Below are the code and all the weights of a small trained network. Each question names an input and a class and asks about switching units off, where a switched-off unit gives its printed mean instead of its output.

import numpy as np


def w(rows, s, z=0):
    codes = np.array(rows[::2]) - 128.0
    scale = np.full(codes.shape[1], s)
    scale[-1] = z or s
    return codes * scale


def norm(h):
    return h / np.sqrt((h * h).mean(-1, keepdims=True) + 1e-5)


def f(y):
    return np.maximum(y, 0)


def log_softmax(a):
    a = a - a.max(-1, keepdims=True)
    return a - np.log(np.exp(a).sum(-1, keepdims=True))


def net(x, mask):
    res = np.array(x, float).reshape(1, 5) / 4 @ E
    u = 0
    for l in range(4):
        y = f(norm(res) @ A[l][:, :-1].T + A[l][:, -1])
        res = res + np.where(mask[u : u + 5], y, B[l][:, -1]) @ B[l][:, :-1]
        u += 5
    return log_softmax(norm(res)[-1] @ U[:, :-1].T + U[:, -1])


A, B = {}, {}
E = w([
[131,131,125],'x0',
[126,126,132],'x1',
[91,219,219],'x2',
[42,56,213],'x3',
[254,135,146],'x4',
],0.0019)
A[0] = w([
[162,37,254,120],'0.n0',
[139,220,167,140],'0.n1',
[224,57,209,39],'0.n2',
[71,41,134,89],'0.n3',
[174,174,179,8],'0.n4',
],0.004,0.0016)
B[0] = w([
[26,219,6,252],'0.n0',
[140,90,209,247],'0.n1',
[98,237,3,210],'0.n2',
[185,10,139,223],'0.n3',
[155,59,203,166],'0.n4',
],0.0028,0.0016)
A[1] = w([
[43,244,169,121],'1.n0',
[65,201,216,184],'1.n1',
[186,89,126,79],'1.n2',
[155,109,17,97],'1.n3',
[126,107,2,7],'1.n4',
],0.0043,0.0016)
B[1] = w([
[221,142,2,248],'1.n0',
[151,147,22,252],'1.n1',
[168,114,45,155],'1.n2',
[36,157,108,236],'1.n3',
[27,166,140,213],'1.n4',
],0.0035,0.0024)
A[2] = w([
[122,145,166,56],'2.n0',
[161,220,116,254],'2.n1',
[159,157,126,200],'2.n2',
[167,205,235,201],'2.n3',
[98,3,241,110],'2.n4',
],0.0031,0.00071)
B[2] = w([
[136,120,131,128],'2.n0',
[143,45,125,254],'2.n1',
[135,74,120,181],'2.n2',
[78,104,151,157],'2.n3',
[252,47,142,159],'2.n4',
],0.0038,0.0021)
A[3] = w([
[131,57,16,248],'3.n0',
[204,188,253,173],'3.n1',
[86,117,93,107],'3.n2',
[129,129,140,98],'3.n3',
[207,203,151,196],'3.n4',
],0.0038,0.0016)
B[3] = w([
[152,190,190,255],'3.n0',
[9,3,192,142],'3.n1',
[115,152,162,157],'3.n2',
[120,137,133,128],'3.n3',
[145,54,163,167],'3.n4',
],0.0051,0.005)
U = w([
[31,177,105,88],'0',
[251,183,85,253],'1',
[137,2,194,31],'2',
],0.009,0.00026)

Each question gives the input, the list of numbers given to net, and the class t.
The units are the neurons (one row each of A and B). Each row of codes is followed by its name. A weight is (code - 128) times the scale printed after its matrix; where a second scale follows, it is the last column's (A, B and U).
mask holds one flag per neuron, layer by layer. A switched-off neuron (its flag False) gives its mean, the last column of its row in B, instead of its output. The means were averaged over made-up inputs and are rounded, as every weight is.
A unit's drop is (log p(t) with every unit on - log p(t) with that unit switched off) / (log p(t) with every unit on - log p(t) with every unit switched off).
The circuit of an input: a set's keep is (log p(t) with only the set's units on - log p(t) with every unit switched off) / (log p(t) with every unit on - log p(t) with every unit switched off). Starting from the 12 units with the biggest drops (on a tie, the unit counted first), units are removed one at a time, each time the one whose removal leaves the highest keep (on an exact tie, the one counted first), for as long as the keep stays at least 0.8.
units of the circuit, in order: the units of the circuit, biggest drop first
most important unit: the unit with the biggest drop
k most important neurons: the k neurons with the biggest drops, biggest first
k most important neurons of layer l: the k neurons of layer l with the biggest drops, biggest first
drop of u: that unit's drop, to one decimal
input [6,3,-3,8,4], class 0: units of the circuit, in order => [0.n0]
input [2,-3,-1,2,-7], class 2: units of the circuit, in order => [0.n3, 0.n0, 1.n3]
input [1,-6,6,0,4], class 2: 2 most important neurons => [0.n1, 0.n4]
input [-2,2,-2,-5,0], class 0: units of the circuit, in order => [1.n3, 1.n4]
input [-1,-8,-8,2,2], class 0: 4 most important neurons => [1.n3, 1.n4, 1.n0, 1.n1]
input [2,7,7,-5,1], class 2: 2 most important neurons of layer 0 => [0.n0, 0.n1]
input [3,-5,3,-6,7], class 2: 3 most important neurons => [3.n1, 1.n0, 1.n1]
input [8,3,-3,-8,-3], class 0: 3 most important neurons => [1.n3, 1.n4, 1.n0]
input [2,8,-7,2,6], class 0: 2 most important neurons of layer 0 => [0.n2, 0.n0]
input [-5,-4,1,-5,3], class 2: drop of 3.n1 => 0.2
input [-1,8,4,-2,6], class 2: drop of 3.n4 => 0.0
input [5,3,8,-7,6], class 2: drop of 3.n1 => 0.3
input [-4,7,4,8,5], class 1: drop of 1.n0 => 0.4
input [-7,7,-1,8,5], class 0: most important unit => 0.n0
input [-7,-4,4,-8,8], class 2: 2 most important neurons of layer 1 => [1.n0, 1.n1]
input [8,0,1,-6,4], class 2: 2 most important neurons of layer 3 => [3.n1, 3.n4]
